Below is a small trained network, with its code and all its weights. Each question gives an input and a target symbol and asks what happens when units are switched off, that is, made to give their printed mean instead of their output.

import numpy as np


def w(rows, s, z=0):
    codes = np.array(rows[::2]) - 128.0
    scale = np.full(codes.shape[1], s)
    scale[-1] = z or s
    return codes * scale


def f(y):
    return y / 2 * (1 + np.tanh(0.7978845608 * (y + 0.044715 * y**3)))


def softmax(a):
    e = np.exp(a - a.max(-1, keepdims=True))
    return e / e.sum(-1, keepdims=True)


def log_softmax(a):
    a = a - a.max(-1, keepdims=True)
    return a - np.log(np.exp(a).sum(-1, keepdims=True))


def net(x, mask):
    ids = ['ΓΘΛαεζημπσψω'.index(c) for c in x.split()]
    T = len(ids)
    res = E[ids] + P[:T]
    u = 0
    for l in range(3):
        r = res
        for j in range(2):
            rows = slice(2 * j, 2 * j + 2)
            q, k, v = (r @ M[l][rows].T for M in (Q, K, V))
            z = softmax(np.where(np.tri(T) > 0, q @ k.T / 2**0.5, -1e9)) @ v
            o = O[l][rows]
            res = res + np.where(mask[u + j], z, o[:, -1]) @ o[:, :-1]
        u += 2
        y = f(res @ A[l][:, :-1].T + A[l][:, -1])
        res = res + np.where(mask[u : u + 4], y, B[l][:, -1]) @ B[l][:, :-1]
        u += 4
    return log_softmax(res[-1] @ U[:, :-1].T + U[:, -1])


Q, K, V, O, A, B = {}, {}, {}, {}, {}, {}
E = w([
[101,60,191,167],'Γ',
[149,231,6,146],'Θ',
[88,134,214,148],'Λ',
[108,104,122,140],'α',
[130,247,125,113],'ε',
[234,95,125,130],'ζ',
[207,171,134,87],'η',
[151,109,84,56],'μ',
[83,170,138,63],'π',
[22,89,142,62],'σ',
[123,186,134,198],'ψ',
[151,184,140,210],'ω',
],0.021)
P = w([
[106,174,254,76],'0',
[119,187,218,87],'1',
[107,188,181,93],'2',
[107,185,152,95],'3',
[112,176,135,88],'4',
[116,169,121,88],'5',
[120,159,115,86],'6',
[126,162,100,81],'7',
[135,155,99,78],'8',
[140,149,87,77],'9',
[148,144,82,80],'10',
[154,145,71,77],'11',
[160,153,57,67],'12',
[170,136,73,78],'13',
],0.0054)
Q[0] = w([
[167,130,65,125],'0.h0',
[96,99,99,9],'0.h0',
[84,48,54,163],'0.h1',
[154,99,89,183],'0.h1',
],0.012)
K[0] = w([
[206,104,98,110],'0.h0',
[86,101,168,17],'0.h0',
[55,154,247,109],'0.h1',
[114,146,101,154],'0.h1',
],0.012)
V[0] = w([
[166,210,174,127],'0.h0',
[3,247,23,153],'0.h0',
[112,126,62,169],'0.h1',
[159,122,91,99],'0.h1',
],0.005)
O[0] = w([
[183,140,91,162,253],'0.h0',
[194,142,208,148,240],'0.h0',
[158,147,2,140,216],'0.h1',
[155,95,83,170,203],'0.h1',
],0.0054,0.0033)
A[0] = w([
[66,71,176,219,48],'0.n0',
[93,20,196,94,2],'0.n1',
[39,1,119,60,130],'0.n2',
[89,169,51,195,34],'0.n3',
],0.0096,0.0074)
B[0] = w([
[191,3,114,1,142],'0.n0',
[140,235,53,166,140],'0.n1',
[196,185,215,161,160],'0.n2',
[134,51,202,71,254],'0.n3',
],0.0093,0.0059)
Q[1] = w([
[41,125,86,151],'1.h0',
[175,121,123,129],'1.h0',
[7,163,180,212],'1.h1',
[149,212,100,119],'1.h1',
],0.014)
K[1] = w([
[122,136,171,141],'1.h0',
[66,102,111,85],'1.h0',
[104,148,249,173],'1.h1',
[170,207,112,166],'1.h1',
],0.015)
V[1] = w([
[96,123,201,143],'1.h0',
[253,96,239,199],'1.h0',
[169,211,124,150],'1.h1',
[249,123,156,169],'1.h1',
],0.006)
O[1] = w([
[152,110,60,83,44],'1.h0',
[154,110,58,117,148],'1.h0',
[103,35,140,102,254],'1.h1',
[2,88,158,109,223],'1.h1',
],0.0073,0.0056)
A[1] = w([
[112,109,77,211,82],'1.n0',
[63,137,140,74,252],'1.n1',
[137,140,89,123,27],'1.n2',
[183,250,94,200,254],'1.n3',
],0.016,0.0054)
B[1] = w([
[44,220,186,101,123],'1.n0',
[210,217,135,198,213],'1.n1',
[62,15,217,179,126],'1.n2',
[1,84,128,74,254],'1.n3',
],0.0096,0.0084)
Q[2] = w([
[63,152,162,124],'2.h0',
[90,103,127,247],'2.h0',
[135,124,203,120],'2.h1',
[104,137,164,178],'2.h1',
],0.014)
K[2] = w([
[6,166,134,133],'2.h0',
[109,144,212,193],'2.h0',
[149,136,76,44],'2.h1',
[118,145,152,75],'2.h1',
],0.012)
V[2] = w([
[62,131,163,1],'2.h0',
[150,70,195,29],'2.h0',
[155,37,148,63],'2.h1',
[132,165,29,38],'2.h1',
],0.0077)
O[2] = w([
[152,199,146,137,254],'2.h0',
[253,107,129,172,172],'2.h0',
[155,78,174,62,119],'2.h1',
[148,143,14,73,174],'2.h1',
],0.0076,0.0071)
A[2] = w([
[182,137,172,172,74],'2.n0',
[75,174,189,90,7],'2.n1',
[72,9,75,129,2],'2.n2',
[161,53,107,68,39],'2.n3',
],0.012,0.0033)
B[2] = w([
[54,112,148,102,191],'2.n0',
[191,79,80,189,255],'2.n1',
[152,251,174,133,137],'2.n2',
[90,111,60,147,197],'2.n3',
],0.012,0.0041)
U = w([
[73,109,151,179,184],'Γ',
[137,51,195,93,206],'Θ',
[248,153,150,74,128],'Λ',
[131,138,148,119,126],'α',
[202,135,170,166,102],'ε',
[134,139,145,123,92],'ζ',
[135,186,83,156,16],'η',
[94,140,222,116,255],'μ',
[114,220,138,120,8],'π',
[131,149,141,116,110],'σ',
[6,169,121,51,219],'ψ',
[239,80,95,133,84],'ω',
],0.014,0.0074)

Each question gives the input, a string of symbols that net reads in full, and the target symbol t.
The units are the heads (2 rows each of Q, K, V and O) and the neurons (one row each of A and B). Each row of codes is followed by its name. A weight is (code - 128) times the scale printed after its matrix; where a second scale follows, it is the last column's (O, A, B and U).
mask holds one flag per unit, layer by layer, with each layer's heads first. A switched-off unit (its flag False) gives its mean, the last column of its rows in O or B, instead of its output. The means were averaged over made-up inputs and are rounded, as every weight is.
A unit's drop is (log p(t) with every unit on - log p(t) with that unit switched off) / (log p(t) with every unit on - log p(t) with every unit switched off).
The circuit of an input: a set's keep is (log p(t) with only the set's units on - log p(t) with every unit switched off) / (log p(t) with every unit on - log p(t) with every unit switched off). Starting from the 12 units with the biggest drops (on a tie, the unit counted first), units are removed one at a time, each time the one whose removal leaves the highest keep (on an exact tie, the one counted first), for as long as the keep stays at least 0.8.
units of the circuit, in order: the units of the circuit, biggest drop first
top k neurons: the k neurons with the biggest drops, biggest first
top k neurons in layer l: the k neurons of layer l with the biggest drops, biggest first
drop of u: that unit's drop, to one decimal
input Θ Θ η Θ, target Λ: top 2 neurons -> (0.n3 1.n3)
input Θ η ζ Θ Γ Λ η σ, target ε: top 3 neurons -> (2.n1 0.n2 0.n1)
input ζ ψ ζ Λ Γ Θ η Θ Θ η ζ Θ, target Λ: units of the circuit, in order -> (0.n3 1.n3)
input Θ Θ Θ Θ Θ Θ σ Θ Θ, target ψ: top 3 neurons -> (0.n3 0.n1 0.n2)
input Θ Θ α Θ ω, target Γ: units of the circuit, in order -> (2.n1 0.n3 1.n3)
input Γ η Θ η Θ Θ Θ ε, target η: units of the circuit, in order -> (2.n1 2.h0 1.n3)
input Γ Θ Θ ζ Θ, target ω: top 3 neurons in layer 0 -> (0.n3 0.n0 0.n2)
input Θ ψ Γ η Λ η Θ Θ η, target ψ: top 3 neurons -> (0.n3 1.n3 0.n0)
input ζ η ζ ω ε Θ, target ψ: units of the circuit, in order -> (1.n3)
input Θ Λ ω ψ Θ ε ζ Θ ζ, target ψ: top 3 neurons -> (0.n3 1.n3 2.n1)
input Θ ζ Θ, target ω: top 3 neurons -> (0.n3 1.n3 1.n1)
input Θ Θ ε, target η: top 3 neurons -> (2.n1 0.n3 1.n3)
input Λ ζ Γ Λ Θ η Γ ε ψ Γ η Θ Γ ω, target Γ: top 3 neurons -> (2.n1 0.n3 1.n0)
input Θ η Θ μ Θ Θ Λ σ μ, target Λ: top neuron in layer 2 -> (2.n3)
input μ ψ η α Λ π, target π: top 2 neurons in layer 1 -> (1.n1 1.n3)
input ζ Θ ψ Θ ω Λ η π, target π: top 2 neurons -> (1.n1 0.n3)
input α α Γ ζ Θ Λ ω ε η η ω σ, target ε: drop of 0.n1 -> 0.1
input η ζ Θ η Θ Θ Θ Λ Γ Θ Θ η, target ψ: drop of 1.h1 -> 0.1
input Λ η ζ ψ ψ Λ ζ η σ η Θ ζ μ μ, target Λ: drop of 1.h0 -> 0.0
